-4  18  -18  13  28  1  -24  5  48  1
23  -15  -19  -30  -23  -8  22  -15  -33  -12
-4  3  29  3  -28  -42  -8  18  26  -1
->
-4  3  29  3  -28  -42  -8  18  26  -1
-4  18  -18  13  28  1  -24  5  48  1
23  -15  -19  -30  -23  -8  22  -15  -33  -12

-2  1  0  1
-27  27  21  27
-5  5  4  5
-37  38  28  38
22  -22  -16  -22
-17  17  12  17
7  -8  -9  -8
->
-37  38  28  38
-27  27  21  27
-17  17  12  17
-5  5  4  5
-2  1  0  1
7  -8  -9  -8
22  -22  -16  -22

-6  18  3  -15  -29  49  34  12  3  -14  16
-1  5  13  -7  -20  20  12  -5  10  -1  -4
-15  -11  -15  9  -17  18  19  -37  10  16  5
9  28  -18  -10  -21  23  12  6  -34  1  13
-2  20  -11  -11  -30  34  18  -3  -7  -6  9
->
-1  5  13  -7  -20  20  12  -5  10  -1  -4
-6  18  3  -15  -29  49  34  12  3  -14  16
-2  20  -11  -11  -30  34  18  -3  -7  -6  9
-15  -11  -15  9  -17  18  19  -37  10  16  5
9  28  -18  -10  -21  23  12  6  -34  1  13

-38  -38  13  -37  -31  11  13  -38  -37  13  13  11
-44  -44  18  -43  -35  15  19  -44  -42  19  19  14
15  14  -7  14  12  -6  -7  15  14  -7  -7  -5
0  1  3  1  2  3  3  0  1  4  4  2
->
-44  -44  18  -43  -35  15  19  -44  -42  19  19  14
-38  -38  13  -37  -31  11  13  -38  -37  13  13  11
0  1  3  1  2  3  3  0  1  4  4  2
15  14  -7  14  12  -6  -7  15  14  -7  -7  -5

8  9  15  29  -34  16  -40  -22  4  4  -22  6
-32  -1  16  -29  -10  12  29  13  -29  -40  -40  16
-35  -36  35  35  -26  32  -34  -11  -42  -41  37  -16
->
-35  -36  35  35  -26  32  -34  -11  -42  -41  37  -16
-32  -1  16  -29  -10  12  29  13  -29  -40  -40  16
8  9  15  29  -34  16  -40  -22  4  4  -22  6

28  -24  22  -6  41  -15  -37
13  30  -13  6  2  24  -6
5  48  14  28  -19  20  -4
1  -27  -30  -23  -6  -20  38
-38  -27  6  35  -31  -12  -20
->
28  -24  22  -6  41  -15  -37
5  48  14  28  -19  20  -4
-38  -27  6  35  -31  -12  -20
13  30  -13  6  2  24  -6
1  -27  -30  -23  -6  -20  38

29  31  -38  -14
14  24  14  5
-2  7  -4  6
29  30  -39  -15
1  -5  -20  23
8  8  1  4
19  10  7  3
11  21  10  1
->
14  24  14  5
11  21  10  1
19  10  7  3
8  8  1  4
-2  7  -4  6
1  -5  -20  23
29  31  -38  -14
29  30  -39  -15
---
-20  -21
-24  -32
20  8
-31  -22
1  -47
-1  -10
->
-1  1  -31  20  -24  -20
-10  -47  -22  8  -32  -21

-36  -3  7  16
-18  11  38  13
-2  -17  5  -1
36  37  1  -3
->
36  -2  -18  -36
37  -17  11  -3
1  5  38  7
-3  -1  13  16

-3  -1  0
4  37  -8
-2  9  -1
->
-2  4  -3
9  37  -1
-1  -8  0

-26  -29  -39  14
-24  -27  -36  13
->
-24  -26
-27  -29
-36  -39
13  14

13  1  1  -5  -11  6  -4  -8  15  10  -3  -41
21  18  -3  0  9  11  -23  4  -12  -3  7  -4
-16  6  8  -11  -9  -11  5  -8  -10  -15  27  23
-1  -7  15  3  3  13  2  -30  -9  -1  2  -20
-8  9  10  -1  10  -4  -6  -9  6  -10  8  -12
1  0  -4  -8  -9  -5  -4  -1  4  -6  0  -2
0  -3  -13  2  -10  -3  13  11  14  4  -14  7
->
0  1  -8  -1  -16  21  13
-3  0  9  -7  6  18  1
-13  -4  10  15  8  -3  1
2  -8  -1  3  -11  0  -5
-10  -9  10  3  -9  9  -11
-3  -5  -4  13  -11  11  6
13  -4  -6  2  5  -23  -4
11  -1  -9  -30  -8  4  -8
14  4  6  -9  -10  -12  15
4  -6  -10  -1  -15  -3  10
-14  0  8  2  27  7  -3
7  -2  -12  -20  23  -4  -41

8  -21  -1  -5  -8  -8  20  24  39
-31  9  -4  29  -34  -10  -4  -44  23
-21  13  14  35  -12  -2  5  -26  -22
->
-21  -31  8
13  9  -21
14  -4  -1
35  29  -5
-12  -34  -8
-2  -10  -8
5  -4  20
-26  -44  24
-22  23  39

-1  -22  -1  -24  30  -4  -15  -19
5  30  -22  44  25  16  -1  8
2  24  -15  29  0  17  11  3
-9  -17  18  -30  -31  -21  8  3
4  7  -5  18  4  7  -12  15
->
4  -9  2  5  -1
7  -17  24  30  -22
-5  18  -15  -22  -1
18  -30  29  44  -24
4  -31  0  25  30
7  -21  17  16  -4
-12  8  11  -1  -15
15  3  3  8  -19

-37  -16  15  23
-12  -24  -2  -1
12  31  30  0
28  -3  -18  -26
-18  -25  39  41
4  -49  -13  5
5  36  -22  10
-3  -35  -8  -28
->
-3  5  4  -18  28  12  -12  -37
-35  36  -49  -25  -3  31  -24  -16
-8  -22  -13  39  -18  30  -2  15
-28  10  5  41  -26  0  -1  23

8  -27  -20  9  14  20  -10  -11  -1  13  -5
8  7  -5  -9  2  0  6  -10  19  -11  18
8  21  -18  -11  -4  -2  -13  -9  5  9  -24
5  9  1  -3  15  -4  -13  -26  -13  -17  21
23  -5  -11  -22  38  7  -4  21  -12  19  2
6  -4  11  4  -4  9  5  19  -4  8  6
->
6  23  5  8  8  8
-4  -5  9  21  7  -27
11  -11  1  -18  -5  -20
4  -22  -3  -11  -9  9
-4  38  15  -4  2  14
9  7  -4  -2  0  20
5  -4  -13  -13  6  -10
19  21  -26  -9  -10  -11
-4  -12  -13  5  19  -1
8  19  -17  9  -11  13
6  2  21  -24  18  -5
